Below are the code and all the weights of a small trained network. Each question names an input and a target symbol and asks about switching units off, where a switched-off unit gives its printed mean instead of its output.

import numpy as np


def w(rows, s, z=0):
    codes = np.array(rows[::2]) - 128.0
    scale = np.full(codes.shape[1], s)
    scale[-1] = z or s
    return codes * scale


def f(y):
    return np.maximum(y, 0)


def softmax(a):
    e = np.exp(a - a.max(-1, keepdims=True))
    return e / e.sum(-1, keepdims=True)


def log_softmax(a):
    a = a - a.max(-1, keepdims=True)
    return a - np.log(np.exp(a).sum(-1, keepdims=True))


def net(x, mask):
    ids = ['ΞΦΩβζλσψ'.index(c) for c in x.split()]
    T = len(ids)
    res = E[ids] + P[:T]
    r = res
    for j in range(3):
        rows = slice(3 * j, 3 * j + 3)
        q, k, v = (r @ M[0][rows].T for M in (Q, K, V))
        z = softmax(np.where(np.tri(T) > 0, q @ k.T / 3**0.5, -1e9)) @ v
        o = O[0][rows]
        res = res + np.where(mask[j], z, o[:, -1]) @ o[:, :-1]
    y = f(res @ A[0][:, :-1].T + A[0][:, -1])
    res = res + np.where(mask[3:7], y, B[0][:, -1]) @ B[0][:, :-1]
    return log_softmax(res[-1] @ U[:, :-1].T + U[:, -1])


Q, K, V, O, A, B = {}, {}, {}, {}, {}, {}
E = w([
[131,141,70,216],'Ξ',
[68,88,67,237],'Φ',
[66,67,164,110],'Ω',
[154,192,208,143],'β',
[123,107,215,143],'ζ',
[111,133,134,105],'λ',
[253,86,123,127],'σ',
[135,151,176,108],'ψ',
],0.021)
P = w([
[115,255,50,80],'0',
[115,82,251,167],'1',
[107,122,244,163],'2',
[80,163,229,149],'3',
[67,182,226,152],'4',
[49,200,216,146],'5',
[28,218,212,149],'6',
],0.0096)
Q[0] = w([
[135,21,89,104],'head 1',
[48,77,110,159],'head 1',
[113,134,171,2],'head 1',
[178,113,27,96],'head 2',
[112,15,90,111],'head 2',
[155,110,51,174],'head 2',
[78,104,199,154],'head 3',
[137,172,117,230],'head 3',
[116,173,220,71],'head 3',
],0.015)
K[0] = w([
[114,88,150,173],'head 1',
[88,121,117,163],'head 1',
[143,92,174,63],'head 1',
[131,75,186,183],'head 2',
[104,163,135,178],'head 2',
[104,126,215,131],'head 2',
[75,160,37,159],'head 3',
[189,104,95,233],'head 3',
[162,155,59,4],'head 3',
],0.018)
V[0] = w([
[189,135,102,145],'head 1',
[152,87,102,182],'head 1',
[134,93,205,113],'head 1',
[135,61,139,133],'head 2',
[61,94,112,96],'head 2',
[162,156,116,5],'head 2',
[152,65,75,81],'head 3',
[132,173,39,119],'head 3',
[192,154,165,135],'head 3',
],0.015)
O[0] = w([
[102,125,115,142,108],'head 1',
[151,105,143,119,88],'head 1',
[144,178,113,151,161],'head 1',
[130,114,181,124,1],'head 2',
[142,174,158,82,57],'head 2',
[118,105,96,43,186],'head 2',
[122,93,252,67,17],'head 3',
[148,118,100,63,250],'head 3',
[72,59,49,124,155],'head 3',
],0.017,0.0072)
A[0] = w([
[139,188,76,254,158],'neuron 1',
[57,117,110,152,224],'neuron 2',
[134,192,109,148,253],'neuron 3',
[214,151,132,164,28],'neuron 4',
],0.014,0.0052)
B[0] = w([
[152,87,142,124,254],'neuron 1',
[73,180,221,158,179],'neuron 2',
[132,90,192,154,189],'neuron 3',
[86,155,5,137,159],'neuron 4',
],0.011,0.042)
U = w([
[140,208,188,130,137],'Ξ',
[43,143,86,197,22],'Φ',
[126,233,74,203,92],'Ω',
[163,143,96,80,255],'β',
[37,236,52,172,131],'ζ',
[96,100,146,103,62],'λ',
[154,113,182,153,165],'σ',
[254,6,37,129,125],'ψ',
],0.0087,0.0082)

Each question gives the input, a string of symbols that net reads in full, and the target symbol t.
The units are the heads (3 rows each of Q, K, V and O) and the neurons (one row each of A and B). Each row of codes is followed by its name. A weight is (code - 128) times the scale printed after its matrix; where a second scale follows, it is the last column's (O, A, B and U).
mask holds one flag per unit, heads first, then neurons. A switched-off unit (its flag False) gives its mean, the last column of its rows in O or B, instead of its output. The means were averaged over made-up inputs and are rounded, as every weight is.
A unit's drop is (log p(t) with every unit on - log p(t) with that unit switched off) / (log p(t) with every unit on - log p(t) with every unit switched off).
The circuit of an input: a set's keep is (log p(t) with only the set's units on - log p(t) with every unit switched off) / (log p(t) with every unit on - log p(t) with every unit switched off). Starting from all 7 units, units are removed one at a time, each time the one whose removal leaves the highest keep (on an exact tie, the one counted first), for as long as the keep stays at least 0.8.
units of the circuit, in order: the units of the circuit, biggest drop first
unit that matters most: the unit with the biggest drop
top k neurons: the k neurons with the biggest drops, biggest first
which heads matter: for each layer, one digit per head in row order, 1 if its drop is at least 0.15 and else 0, layers parted by /
input σ ψ β Ω, target λ: which heads matter => 011
input σ ζ λ Φ λ Ω σ, target σ: top 2 neurons => [neuron 4; neuron 1]
input Ξ β λ β Ξ Ξ ψ, target ψ: which heads matter => 011
input λ λ λ λ λ λ ζ, target β: units of the circuit, in order => [head 3; head 2; neuron 2; neuron 1]
input ζ σ Φ σ λ ζ λ, target σ: units of the circuit, in order => [head 3; neuron 1; neuron 4; neuron 3]
input ζ Ξ λ, target σ: units of the circuit, in order => [neuron 1; head 3; neuron 4; head 2]
input Φ Ξ Φ Ω ζ, target Ω: units of the circuit, in order => [neuron 4; head 2]
input Ω ζ Ω ψ Φ ζ Ω, target Ξ: units of the circuit, in order => [head 3; head 2]
input λ σ σ Φ β, target β: units of the circuit, in order => [neuron 2; head 2; head 3]
input ψ λ Ξ Ω λ, target ζ: units of the circuit, in order => [neuron 1; head 2]
input β λ σ λ σ Ω ζ, target Φ: units of the circuit, in order => [neuron 2; head 3; neuron 1]
input λ ψ ζ, target β: top 3 neurons => [neuron 1; neuron 2; neuron 3]
input σ λ β, target λ: units of the circuit, in order => [head 3; head 2]
input Ω Φ λ σ Ξ ψ ψ, target Ξ: which heads matter => 011
input Ξ Ω Ω, target ψ: units of the circuit, in order => [neuron 2; head 3]
input λ ψ β λ ψ ζ Φ, target ψ: units of the circuit, in order => [head 3; neuron 1]
input Φ Φ Ξ β Ξ, target σ: which heads matter => 100
input σ β ζ Ξ ψ, target λ: which heads matter => 001
input σ β Ξ ζ Ξ, target σ: top 3 neurons => [neuron 2; neuron 1; neuron 4]
input Φ Ω Φ, target σ: unit that matters most => neuron 1
input ψ Φ ζ σ Ω β, target ζ: unit that matters most => head 2
